a =
[[ 24 -11  14 -13  -1   3 -10 -43   4   5 -16   4]
 [ 25   8  -7  -7  -2   9 -13 -20  -8   5  13  19]
 [ 13  -4  -4  -9  -6  -9   5 -43  22  -1 -25   7]
 [-21   9   1  17  32 -12  16  17   6   7   6  -1]
 [-17  -4   1  15   9 -12  16 -20  11  -8 -34  -1]
 [ 12  16 -11   7 -17  -4   7 -30  14  -1  -3   4]
 [  0  -9  -3 -13  19   6   0 -35  10  -4 -15  12]
 [-11   2  -6 -15   7 -15  27 -18  17 -15 -18   2]
 [ -4  -5  -3 -23   5  -9  18 -21  13 -17 -18   8]
 [-22  29   7  -2  10   9  28   4  13  -5   0  -7]
 [ 12  -8   9 -12  21  28  -9 -29 -13  -5   2  16]
 [ -8  -1   9  10  37   7  11  -2   6  10  14  17]]
Rows and columns are numbered from 0.
Read off the entry in row 2 and column 1.
A: -4
The top entry of the column that holds the largest entry -> -1
The entry at row 2, column 2 -> -4
The top-right entry -> 4
Read off the entry in row 2 and column 0.
A: 13
Read off the entry in row 1 and column 0.
A: 25
The entry directly above 32 -> -6
Read off the bottom-right entry.
A: 17
The entry at row 1, column 1 is 8
The top-left entry is 24
The entry just left of 32: 17
The largest entry is 37
The entry directly above 18 -> 27
Read off the entry at row 0, column 1.
A: -11
Read off the entry in the bottom-left corner.
A: -8
Read off the entry just left of the largest entry.
A: 10
The entry just left of -29 is -9
The entry in row 0 and column 2 is 14
Read off the entry directly above -22.
A: -4

arr =
[[-20 -16   5  -1  -4 -12  38 -14  -3 -14]
 [ -1   7  -2   8   1  -6   5  -1  -5   2]
 [  4  -2  11 -17   2  -1   6  -2   8  -3]
 [-38 -42 -25  40 -21  23   1 -23 -25 -15]
 [ 11   0  10 -20   3   5  -8   4  11   2]
 [ 11 -10   1 -11  -2  17 -23   0   5  10]
 [ 11   1  10 -19   3   5  -8   4  11   2]]
Counting starts at 0.
The entry just right of the smallest entry?
A: -25
The entry in row 0 and column 1?
A: -16
The entry at row 0, column 2 -> 5
The entry in row 1 and column 0?
A: -1
The entry at row 2, column 0: 4
The entry directly below -4?
A: 1
The entry in the top-right corner?
A: -14
The entry at row 0, column 0 is -20
The bottom-right entry?
A: 2
The largest entry: 40
The minimum -> -42
The entry directly below the smallest entry?
A: 0
The entry just right of -17 is 2
The entry in row 1 and column 1 is 7
The entry directly above the largest entry -> -17
The entry directly below -15?
A: 2
The bottom-left entry?
A: 11
The entry directly below the largest entry?
A: -20
The top entry of the column that holds the largest entry?
A: -1
The entry in row 2 and column 1 is -2
The bottom entry of the column that holds the smallest entry is 1
The entry just right of -5: 2

Read these off the row that follows.
1) What is the 2nd entry from the left?
2) What is the third entry from the right?
3) What is the 1st entry from the left?
4) What is the entry just right of the smallest entry?
5) What is the 2nd largest entry?
6) What is the minimum?
[39, 10, 35, 24, -15, 17, -19, 29, -14, 6, -14, 11]
1) 10
2) 6
3) 39
4) 29
5) 35
6) -19
